Below are the code and all the weights of a small trained network. Each question names an input and a class and asks about switching units off, where a switched-off unit gives its printed mean instead of its output.

import numpy as np


def w(rows, s, z=0):
    codes = np.array(rows[::2]) - 128.0
    scale = np.full(codes.shape[1], s)
    scale[-1] = z or s
    return codes * scale


def norm(h):
    return h / np.sqrt((h * h).mean(-1, keepdims=True) + 1e-5)


def f(y):
    return y / 2 * (1 + np.tanh(0.7978845608 * (y + 0.044715 * y**3)))


def log_softmax(a):
    a = a - a.max(-1, keepdims=True)
    return a - np.log(np.exp(a).sum(-1, keepdims=True))


def net(x, mask):
    res = np.array(x, float).reshape(1, 4) / 4 @ E
    u = 0
    for l in range(3):
        y = f(norm(res) @ A[l][:, :-1].T + A[l][:, -1])
        res = res + np.where(mask[u : u + 13], y, B[l][:, -1]) @ B[l][:, :-1]
        u += 13
    return log_softmax(norm(res)[-1] @ U[:, :-1].T + U[:, -1])


A, B = {}, {}
E = w([
[85,175,130,155,106,100,79,152,145,111,115],'x0',
[47,127,209,77,126,101,136,123,122,91,157],'x1',
[155,102,103,109,148,179,116,113,247,46,109],'x2',
[140,173,150,61,30,154,146,103,155,178,77],'x3',
],0.011)
A[0] = w([
[94,117,88,168,146,165,133,151,105,111,156,89],'0.n1',
[86,150,217,116,172,159,172,151,170,117,100,134],'0.n2',
[56,218,61,123,128,66,65,111,156,111,118,6],'0.n3',
[157,140,115,42,109,84,145,119,179,154,128,29],'0.n4',
[85,237,68,142,100,99,51,145,104,82,93,4],'0.n5',
[141,228,89,76,80,129,146,118,161,160,150,200],'0.n6',
[104,97,209,77,121,42,192,91,67,63,116,141],'0.n7',
[121,126,160,157,126,101,156,95,165,80,119,31],'0.n8',
[144,25,174,113,152,163,229,69,118,171,147,31],'0.n9',
[132,140,1,136,151,99,161,119,139,180,75,189],'0.n10',
[49,216,93,191,152,73,104,176,225,116,97,63],'0.n11',
[179,97,135,135,183,174,199,40,133,134,186,247],'0.n12',
[198,102,132,108,93,95,87,152,201,95,193,103],'0.n13',
],0.0073,0.0026)
B[0] = w([
[170,180,151,39,144,135,73,131,118,161,71,164],'0.n1',
[98,176,46,119,123,158,116,160,95,149,189,184],'0.n2',
[140,99,221,164,151,246,191,50,136,153,185,170],'0.n3',
[126,182,150,145,175,113,87,122,83,145,112,162],'0.n4',
[145,132,213,214,89,165,184,127,181,110,228,181],'0.n5',
[177,123,132,139,190,86,94,133,123,160,173,217],'0.n6',
[100,160,36,99,108,117,101,218,111,147,160,240],'0.n7',
[129,167,106,117,92,74,72,117,122,113,160,136],'0.n8',
[135,105,232,133,148,199,254,118,141,93,160,203],'0.n9',
[73,175,58,109,118,146,102,248,130,158,200,212],'0.n10',
[171,139,176,162,124,143,170,165,131,161,218,213],'0.n11',
[182,184,173,162,106,98,152,171,117,134,207,253],'0.n12',
[95,146,95,151,89,79,148,60,47,155,152,179],'0.n13',
],0.0069,0.0052)
A[1] = w([
[124,158,151,93,87,191,100,121,137,158,112,91],'1.n1',
[131,137,116,123,141,122,137,61,246,88,122,100],'1.n2',
[125,152,94,139,93,132,145,135,111,106,115,63],'1.n3',
[141,114,78,104,146,156,136,118,181,97,160,119],'1.n4',
[120,70,129,152,191,123,105,120,88,99,138,115],'1.n5',
[166,170,140,126,113,100,134,108,134,148,179,167],'1.n6',
[65,90,156,77,137,128,117,107,114,104,147,41],'1.n7',
[148,144,161,73,111,125,144,105,156,168,102,40],'1.n8',
[131,174,115,87,118,75,135,54,160,175,74,83],'1.n9',
[110,95,100,180,174,108,112,130,127,59,159,87],'1.n10',
[93,100,126,84,101,116,131,114,152,75,138,123],'1.n11',
[150,90,147,120,84,130,150,127,150,149,92,6],'1.n12',
[132,167,129,136,128,112,106,159,123,94,161,224],'1.n13',
],0.011,0.0021)
B[1] = w([
[151,202,154,105,240,71,95,141,145,137,139,170],'1.n1',
[152,168,155,152,61,99,153,179,21,79,80,191],'1.n2',
[166,70,130,115,164,169,118,155,125,130,101,125],'1.n3',
[88,133,116,155,93,114,164,110,57,119,44,202],'1.n4',
[201,191,180,100,172,78,114,123,219,128,67,177],'1.n5',
[69,43,134,102,204,158,101,144,99,70,102,253],'1.n6',
[79,254,30,157,125,152,139,108,161,241,114,155],'1.n7',
[185,71,203,114,146,91,91,176,146,120,172,158],'1.n8',
[156,101,134,99,197,112,86,191,102,150,148,152],'1.n9',
[189,187,187,49,123,144,105,158,147,148,94,212],'1.n10',
[90,183,12,102,97,78,201,181,106,181,99,150],'1.n11',
[107,219,153,99,147,113,192,71,175,115,143,120],'1.n12',
[130,57,113,60,101,101,75,117,68,172,156,250],'1.n13',
],0.0075,0.007)
A[2] = w([
[181,149,209,135,171,57,41,108,169,115,151,121],'2.n1',
[27,140,122,67,122,62,185,79,179,118,170,132],'2.n2',
[186,89,51,194,110,197,120,118,125,200,74,18],'2.n3',
[79,30,161,139,135,93,124,137,80,183,143,218],'2.n4',
[92,83,152,179,170,100,139,89,74,228,42,105],'2.n5',
[111,88,101,65,42,52,100,157,40,105,106,109],'2.n6',
[143,151,194,174,65,153,140,120,81,71,200,168],'2.n7',
[180,131,75,217,155,119,132,179,162,121,144,171],'2.n8',
[58,144,175,158,83,85,72,133,182,102,166,15],'2.n9',
[139,59,125,87,193,143,254,60,135,110,129,5],'2.n10',
[111,86,39,83,159,112,125,152,153,112,202,241],'2.n11',
[113,140,137,169,128,77,173,102,34,123,79,150],'2.n12',
[106,187,200,237,71,106,54,119,147,158,117,133],'2.n13',
],0.0089,0.0015)
B[2] = w([
[129,42,156,13,152,82,122,49,94,187,43,254],'2.n1',
[184,173,84,95,64,69,158,189,130,184,233,176],'2.n2',
[59,201,53,90,55,94,107,186,143,135,220,164],'2.n3',
[193,151,68,135,133,150,120,49,203,24,39,238],'2.n4',
[101,146,139,164,89,115,184,117,124,7,86,147],'2.n5',
[164,47,49,255,150,174,113,98,161,81,34,251],'2.n6',
[147,45,90,173,141,149,227,102,148,110,131,234],'2.n7',
[25,172,140,60,59,51,197,99,143,143,151,188],'2.n8',
[200,191,84,108,79,151,201,123,117,127,209,155],'2.n9',
[102,88,196,132,87,145,174,24,145,102,197,169],'2.n10',
[42,80,140,128,119,186,36,132,171,206,141,210],'2.n11',
[212,252,207,200,12,86,88,175,142,62,41,171],'2.n12',
[171,129,194,122,106,142,246,188,143,100,157,174],'2.n13',
],0.0068,0.0065)
U = w([
[93,176,42,103,86,114,116,208,125,167,187,192],'0',
[173,125,194,117,116,132,250,137,122,110,187,169],'1',
[171,138,176,49,181,69,87,155,115,160,55,172],'2',
[169,168,95,197,89,116,154,155,96,60,18,189],'3',
[101,42,104,155,161,205,107,98,155,103,100,186],'4',
[103,149,133,124,105,133,120,91,188,119,91,52],'5',
[76,177,139,145,160,150,132,92,142,103,93,6],'6',
[94,194,147,156,159,164,108,90,163,107,108,3],'7',
],0.015,0.0046)

Each question gives the input, the list of numbers given to net, and the class t.
The units are the neurons (one row each of A and B). Each row of codes is followed by its name. A weight is (code - 128) times the scale printed after its matrix; where a second scale follows, it is the last column's (A, B and U).
mask holds one flag per neuron, layer by layer. A switched-off neuron (its flag False) gives its mean, the last column of its row in B, instead of its output. The means were averaged over made-up inputs and are rounded, as every weight is.
A unit's drop is (log p(t) with every unit on - log p(t) with that unit switched off) / (log p(t) with every unit on - log p(t) with every unit switched off).
The circuit of an input: a set's keep is (log p(t) with only the set's units on - log p(t) with every unit switched off) / (log p(t) with every unit on - log p(t) with every unit switched off). Starting from the 12 units with the biggest drops (on a tie, the unit counted first), units are removed one at a time, each time the one whose removal leaves the highest keep (on an exact tie, the one counted first), for as long as the keep stays at least 0.8.
units of the circuit, in order: the units of the circuit, biggest drop first
top k neurons: the k neurons with the biggest drops, biggest first
k most important neurons of layer l: the k neurons of layer l with the biggest drops, biggest first
drop when u is switched off: that unit's drop, to one decimal
input [6,-6,1,-6], class 0: units of the circuit, in order : [2.n8]
input [2,5,0,-5], class 0: top 3 neurons : [0.n7, 1.n7, 0.n6]
input [7,2,-8,-7], class 3: 3 most important neurons of layer 1 : [1.n1, 1.n13, 1.n8]
input [7,-3,0,7], class 1: units of the circuit, in order : [0.n5, 2.n13]
input [2,3,-5,-4], class 3: top 2 neurons : [0.n6, 0.n7]
input [8,7,7,-1], class 1: top 3 neurons : [0.n3, 0.n11, 1.n2]
input [8,1,4,-7], class 1: top 3 neurons : [0.n5, 0.n11, 0.n3]
input [8,8,6,5], class 0: top 2 neurons : [1.n11, 0.n2]
input [0,-1,8,-5], class 3: top 2 neurons : [1.n2, 1.n4]
input [2,5,7,-7], class 2: top 2 neurons : [1.n10, 1.n5]
input [0,3,-3,3], class 4: top 3 neurons : [2.n6, 0.n7, 1.n4]
input [4,0,-8,7], class 3: 4 most important neurons of layer 2 : [2.n5, 2.n4, 2.n6, 2.n11]
input [-3,4,-2,-5], class 2: top 3 neurons : [1.n5, 0.n10, 1.n10]
input [1,-8,8,7], class 0: units of the circuit, in order : [2.n3]
input [2,1,-4,3], class 3: top 2 neurons : [0.n1, 2.n4]
input [2,-3,-3,-4], class 2: 2 most important neurons of layer 0 : [0.n7, 0.n12]
input [4,1,4,2], class 1: top 3 neurons : [0.n3, 0.n11, 0.n7]
input [-6,7,-7,-4], class 0: top 3 neurons : [0.n7, 1.n7, 1.n4]
input [6,0,-7,-5], class 3: 3 most important neurons of layer 1 : [1.n13, 1.n1, 1.n8]
input [1,0,5,2], class 3: units of the circuit, in order : [1.n2]
input [-4,-2,5,0], class 3: top 2 neurons : [1.n4, 0.n11]
input [-3,-5,-1,-5], class 0: 2 most important neurons of layer 0 : [0.n10, 0.n6]
input [8,-5,1,-3], class 1: drop when 0.n5 is switched off : 0.1
